array([[  41, -218, -326,  -80,  -51, -159,   91, -372, -346],
       [ 578, -182, -153, -215,   88,  -74, -243, -150, -143],
       [ 433,  -52, -276,   68,  -55, -241, -625,   46,   95],
       [ 201, -224, -147, -106, -630, -209, -290, -399,  -56],
       [-814, -153, -292, -153,  -67, -209, -611, -312,  -77],
       [-184, -172, -383, -254,  -52, -114,  133, -144,  -65],
       [ -63, -159, -290, -243,   36, -180, -180, -275, -333],
       [-310,  -34, -213, -143, -283, -247, -585, -271, -397],
       [-216, -164,   -3, -119, -459,  -69, -591, -203, -217],
       [ 430, -175,  -96, -159, -374, -101,  -94, -488, -191],
       [-402, -138,  -20, -370,  -76, -250,   75, -354, -397]]) → -20

array([[6, 4, 3, 2, 6, 2, 3, 5],
       [3, 6, 4, 5, 3, 4, 6, 6],
       [3, 6, 4, 6, 3, 4, 7, 6],
       [2, 3, 6, 8, 2, 7, 8, 2],
       [6, 3, 4, 3, 6, 3, 3, 4],
       [5, 2, 5, 4, 5, 5, 5, 3],
       [6, 4, 4, 4, 6, 4, 5, 3]]) → 4

array([[259, 122, 487, 269, 425, 728, 319, 574, 609, 393, 409, 513, 592],
       [368, 526, 458, 309, 615, 523, 379, 474, 580, 500, 447, 436, 463],
       [564, 369, 363, 476, 379, 375, 490, 723, 525, 231, 388, 679, 574],
       [613, 587, 448, 710, 367, 322, 609, 381, 299, 403, 554, 626, 715],
       [543, 486, 766, 527, 595, 515, 322, 462, 628, 649, 660, 539, 523],
       [356, 586, 854, 385, 591, 459, 136, 340, 600, 484, 537, 515, 548],
       [322, 543, 420, 478, 455, 481, 409, 631, 410, 456, 538, 484, 443],
       [429, 440, 420, 367, 478, 284, 615, 665, 417, 400, 657, 292, 448],
       [434, 705, 399, 586, 611, 275, 536, 575, 728, 738, 507, 387, 664],
       [538, 642, 342, 387, 472, 454, 647, 463, 501, 405, 410, 606, 369]]) → 342

array([[ 26, -34,  12, -27, -35, -32, -25,  28, -33,  -9, -30,  19,  33],
       [-34,  29, -21,  11,  22,  17,  14, -24,   8,  36,  18, -31, -31],
       [ 30, -29,  27, -13, -21,  -7,  -6,  29, -14, -29, -16,  32,  36],
       [-16,  18,  11,  22,  27,  12,  12, -23,  35, -44,  22,  -8, -11],
       [-18,  20,   3,  12,  25,  19,  22, -18,  30, -41,  26,  -5,  -9],
       [-17,  19, -16,   2,   8,  11,   5,  -7,  -8,  46,   7, -13, -22],
       [  6,   2,  26,  16,  18,  22,  22,  -1,  31, -39,  19,  12,  12],
       [  5,  -9,   1, -21, -21, -27, -13,  12, -18,  -6, -14,  12,   6],
       [ 19,  18,  29,  15,  20,  12,  22,  20,  31, -42,  26,  33,  36]]) → 29

array([[ 31, 121, 127, 132,  94, 171, 180, 126, 106, 148, 160, 171, 107,
        129, 119],
       [208, 212, 144,  87,  92, 192,  68,  83,  80,  92, 218, 187,  90,
         68, 139],
       [222,  44, 155, 138, 187, 127, 197, 144, 181, 226, 114, 117, 173,
        119, 144],
       [158,  86, 139,  77,  81, 204, 217,  90,  85, 180, 197, 182,  89,
         88, 148],
       [ 84, 247, 115, 172, 200, 115,  66, 164, 168,  74, 117, 115, 166,
        165, 117],
       [ 29,  70, 131, 126, 148, 197, 201, 123,  81, 209, 186, 188,  88,
        115, 153],
       [123,  35, 146, 182, 176,  92, 227, 164, 195, 220,  75,  87, 194,
        191, 133],
       [150,  27, 160, 180,  69,  88, 200, 159, 179, 209,  72,  84, 182,
        172, 182],
       [110, 218, 150, 197,  85,  70,  51, 175, 154,  65,  75,  87, 183,
        182, 158],
       [138,  72, 140,  71, 220, 234, 216,  67, 100, 189, 237, 206,  67,
         67, 117]]) → 140
---
 800   159  -557  -118   585
-126   253    70   828   214
: 253

4  4  4  1  3  7  3
3  4  6  1  3  4  6
4  3  5  1  3  6  5
: 4

415   87  844  806  505  830
604  479  877  993  550  638
: 479

 37  105  224  137  175
 90   12   71  105  123
 90   55   63   95  150
: 12

30  53  93  61  59  47
81  33  15  66  44  26
: 33

 724  -762  -551   675   163    59   203
-316   222   401  -465  -672    15    98
 200    34   277    52    82  -184  -577
: 222

 -1   10   25  -11  -17    7
 15    3   31  -17  -48   24
 -9   -2   12    3   13   -3
: 3

1  5  1  2
0  8  0  0
4  8  4  4
: 8

6  2  0  1  3
8  5  4  8  3
: 5

241  127  138    5  167  143
122  142   99  216  110  234
: 142
---
array([810, 593, 837, 248,  49, 523, 576]) ans = 837, 49

array([[ 70,  25,  55,  92],
       [ 52,  69, 229, 187]]) ans = 229, 25

array([ 78,  13,  52,  99,  91, 196]) ans = 196, 13

array([78, 46, 36, 10, 38]) ans = 78, 10

array([185,  27, 131, 148, 237]) ans = 237, 27

array([ 845,  -10, -461,  174, -769,  703, -991]) ans = 845, -991

array([3156, 5644, 8515, 5557, 9035, 8353]) ans = 9035, 3156
---
[  91.8  110.8  -59.5 -140.0    0.4 -156.0  -27.9] ⇒ 110.8

[[ 0.00  0.07  0.11  0.07 -0.05 -0.07  0.06]
 [ 0.03 -0.08 -0.11 -0.01  0.01  0.00  0.08]
 [-0.02 -0.12 -0.08 -0.16  0.06  0.18 -0.24]] ⇒ 0.07

[-1.12 -0.44  1.22 -0.04] ⇒ -0.44

[[ 0.033 -0.120  0.122  0.099]
 [ 0.101 -0.126  0.079  0.095]] ⇒ -0.120

[-90.57 -61.09 134.17 157.35] ⇒ -61.09

[[ -26.8   54.6   60.9    5.7 -143.4]
 [  35.5  181.8  -36.6 -121.1   19.2]
 [-142.6  182.9   16.1    1.9 -154.5]] ⇒ 54.6

[[ 0.03  0.10  0.10 -0.07  0.02]
 [ 0.04 -0.12 -0.05  0.09  0.01]
 [-0.13  0.12  0.06  0.00 -0.08]] ⇒ 0.10
---
array([-38,  19,  20,  74,  85]) → -38
array([  51, -108,    1,   -7,  -10]) → 51
array([ 11,  26,  95, -17, -59]) → 11
array([ 78,  11, -86, -74, -32]) → 78
array([113,  38,  21,  67,  94]) → 113
array([ -55,   83, -102,  -43,  -90]) → -55
array([-82,  22, -31,  55,  44]) → -82
---
[[ -15 -100  -30  -73  -87]
 [  70 -112  -31   16    7]
 [  24   97   -6   48 -105]]: -73

[[  29  -46  -27  -87   20   44  -78]
 [  13    8   45   57    5 -107   73]
 [  51  -42   40   53   75   51  -59]]: 44

[[ 62 -89 -13 -36 -54   3 -72]
 [-60  87  13  35  52  -3  71]
 [ 59 -86 -13 -34 -52   3 -70]]: 3

[[  8  59  12  47  53  -2  16]
 [  9  44 -12  13  17 -10   1]
 [ 14 104  18  78  89  -5  26]]: -2

[[ 44  86 -38 -82  31]
 [ -1 -18 -23  16 -63]
 [-15 -16 -18  16 -50]]: -82

[[ 87  17 -35   8   2]
 [ 30   5 -13 -36  82]
 [ 14  76 -30  -5 -48]]: 8

[[-19 -14  64 -55  58  17]
 [ -4  -6  19   5  12 -47]
 [ 64 -63 -58 -25   4 -90]]: 58

[[  48   15  -37 -112   19]
 [ -21  -63  110   23   12]
 [ -53  -42   61   16   94]]: -112

[[ 67 -27   6 -51   8]
 [-88  64  -7  11 -26]
 [ 19  27 -74 -11 -85]]: -51
---
[[ -52.459   73.054  -81.036   59.756  -84.135]
 [  15.575  120.607   93.355 -150.172  -47.466]] >> -150.172

[ 0.143  0.168  0.140  0.092  0.133 -0.150] >> 0.133

[[  -7.449    5.034   -6.685  -13.671]
 [-141.551   34.101  183.449  -13.747]] >> 183.449

[-0.2 -0.3 -1.4  0.3 -0.5  2.0  1.3] >> 2.0

[[ 0.136 -0.072  0.040 -0.044 -0.091 -0.214 -0.056]
 [-0.072  0.098  0.017  0.039 -0.170  0.207 -0.243]
 [ 0.207 -0.013 -0.086 -0.127 -0.020  0.007  0.098]] >> 0.007

[-1.927 -1.487 -1.758 -0.325  1.847 -1.123] >> 1.847

[125.497 -32.107 -95.603  -6.919 -90.577] >> -6.919
---
[[ 42 109  62  12  79  46]
 [-55 -74  85 -59 -50 -66]] out -50

[[116 -20 -80  91 -65  18]
 [ 12 -30 -89  20 -17  18]] out -17

[[ 67 -65 -13 -38  38  98 -28]
 [-42  28 -42 -77  55  42 -10]] out 42

[[ 64  65 -23 -12 -35]
 [ -5  72 -78 103  -6]] out 103

[[-13 -31 108 -91]
 [ 25  13 -86   1]] out -86

[[ 89 -16  47 -17  25]
 [ 30  60  24 -15  -3]] out -15

[[ -42  -81 -103   57   47  -17   93]
 [  44   63   85  -80  -57  -17   70]] out -17

[[ 12  13 -17   4 -12  23]
 [  9  -1 -66  14 -24  96]] out -24

[[-10 -35  99  35]
 [ 16  47   4 110]] out 4

[[-30  58   8  43 102   7]
 [-94  11 -65 -11 -41  17]] out -41
